Below are the code and all the weights of a small trained network. Each question names an input and a class and asks about switching units off, where a switched-off unit gives its printed mean instead of its output.

import numpy as np


def w(rows, s, z=0):
    codes = np.array(rows[::2]) - 128.0
    scale = np.full(codes.shape[1], s)
    scale[-1] = z or s
    return codes * scale


def norm(h):
    return h / np.sqrt((h * h).mean(-1, keepdims=True) + 1e-5)


def f(y):
    return y / 2 * (1 + np.tanh(0.7978845608 * (y + 0.044715 * y**3)))


def log_softmax(a):
    a = a - a.max(-1, keepdims=True)
    return a - np.log(np.exp(a).sum(-1, keepdims=True))


def net(x, mask):
    res = np.array(x, float).reshape(1, 3) / 4 @ E
    u = 0
    for l in range(3):
        y = f(norm(res) @ A[l][:, :-1].T + A[l][:, -1])
        res = res + np.where(mask[u : u + 9], y, B[l][:, -1]) @ B[l][:, :-1]
        u += 9
    return log_softmax(norm(res)[-1] @ U[:, :-1].T + U[:, -1])


A, B = {}, {}
E = w([
[144,150,2],'x0',
[183,104,131],'x1',
[96,71,118],'x2',
],0.0047)
A[0] = w([
[126,125,128,70],'L0N1',
[85,54,113,11],'L0N2',
[26,204,131,22],'L0N3',
[129,134,131,4],'L0N4',
[151,167,169,143],'L0N5',
[243,92,139,4],'L0N6',
[184,252,131,78],'L0N7',
[86,56,113,16],'L0N8',
[150,233,152,78],'L0N9',
],0.012,0.0025)
B[0] = w([
[139,116,115,108],'L0N1',
[144,52,127,176],'L0N2',
[251,169,168,212],'L0N3',
[160,104,102,90],'L0N4',
[82,103,161,178],'L0N5',
[233,165,173,204],'L0N6',
[97,88,198,253],'L0N7',
[142,54,121,175],'L0N8',
[128,39,111,198],'L0N9',
],0.026,0.0031)
A[1] = w([
[129,130,130,117],'L1N1',
[64,216,16,137],'L1N2',
[141,219,129,110],'L1N3',
[86,178,99,50],'L1N4',
[123,138,121,81],'L1N5',
[98,151,119,4],'L1N6',
[122,134,124,110],'L1N7',
[105,255,111,32],'L1N8',
[107,154,109,56],'L1N9',
],0.0093,0.0028)
B[1] = w([
[129,122,125,118],'L1N1',
[102,188,39,223],'L1N2',
[89,71,190,160],'L1N3',
[204,105,3,43],'L1N4',
[145,106,117,54],'L1N5',
[242,67,42,9],'L1N6',
[136,120,127,86],'L1N7',
[93,116,197,127],'L1N8',
[203,88,85,24],'L1N9',
],0.013,0.0012)
A[2] = w([
[253,161,138,97],'L2N1',
[97,141,155,109],'L2N2',
[120,155,95,2],'L2N3',
[106,191,54,51],'L2N4',
[30,160,211,205],'L2N5',
[125,210,146,186],'L2N6',
[150,40,76,7],'L2N7',
[133,127,125,136],'L2N8',
[120,171,123,91],'L2N9',
],0.011,0.001)
B[2] = w([
[138,227,154,206],'L2N1',
[126,136,86,150],'L2N2',
[129,124,95,114],'L2N3',
[131,156,59,142],'L2N4',
[132,151,7,254],'L2N5',
[135,64,101,151],'L2N6',
[45,71,162,154],'L2N7',
[128,127,129,128],'L2N8',
[135,97,98,120],'L2N9',
],0.019,0.0059)
U = w([
[120,161,8,206],'0',
[193,189,181,193],'1',
[98,48,154,3],'2',
],0.013,0.0004)

Each question gives the input, the list of numbers given to net, and the class t.
The units are the neurons (one row each of A and B). Each row of codes is followed by its name. A weight is (code - 128) times the scale printed after its matrix; where a second scale follows, it is the last column's (A, B and U).
mask holds one flag per neuron, layer by layer. A switched-off neuron (its flag False) gives its mean, the last column of its row in B, instead of its output. The means were averaged over made-up inputs and are rounded, as every weight is.
A unit's drop is (log p(t) with every unit on - log p(t) with that unit switched off) / (log p(t) with every unit on - log p(t) with every unit switched off).
The circuit of an input: a set's keep is (log p(t) with only the set's units on - log p(t) with every unit switched off) / (log p(t) with every unit on - log p(t) with every unit switched off). Starting from the 12 units with the biggest drops (on a tie, the unit counted first), units are removed one at a time, each time the one whose removal leaves the highest keep (on an exact tie, the one counted first), for as long as the keep stays at least 0.8.
circuit, biggest first: the units of the circuit, biggest drop first
k most important neurons: the k neurons with the biggest drops, biggest first
k most important neurons of layer l: the k neurons of layer l with the biggest drops, biggest first
drop of u: that unit's drop, to one decimal
input [0,-6,-8], class 2: circuit, biggest first	L0N9
input [-8,5,-4], class 0: circuit, biggest first	L2N5, L0N3
input [-5,5,4], class 0: circuit, biggest first	L0N3, L2N5
input [-7,6,5], class 0: 2 most important neurons	L0N3, L0N9
input [-6,5,-2], class 0: 2 most important neurons	L2N5, L0N3
input [5,-4,-6], class 2: circuit, biggest first	L0N9, L2N1
input [-1,-1,0], class 0: 4 most important neurons	L0N6, L2N5, L0N2, L0N8
input [3,-8,8], class 1: 2 most important neurons	L0N3, L0N9
input [6,5,7], class 2: 2 most important neurons of layer 0	L0N3, L0N2
input [3,7,7], class 1: 4 most important neurons of layer 0	L0N6, L0N9, L0N7, L0N5
input [-8,1,7], class 0: 2 most important neurons	L2N5, L0N9
input [-8,7,5], class 0: 2 most important neurons	L0N3, L2N5
input [1,-7,4], class 1: drop of L0N3	1.1
input [4,4,6], class 2: most important neuron	L0N3
input [4,-1,6], class 2: drop of L0N2	0.1
input [-6,-3,-7], class 2: drop of L2N4	0.1
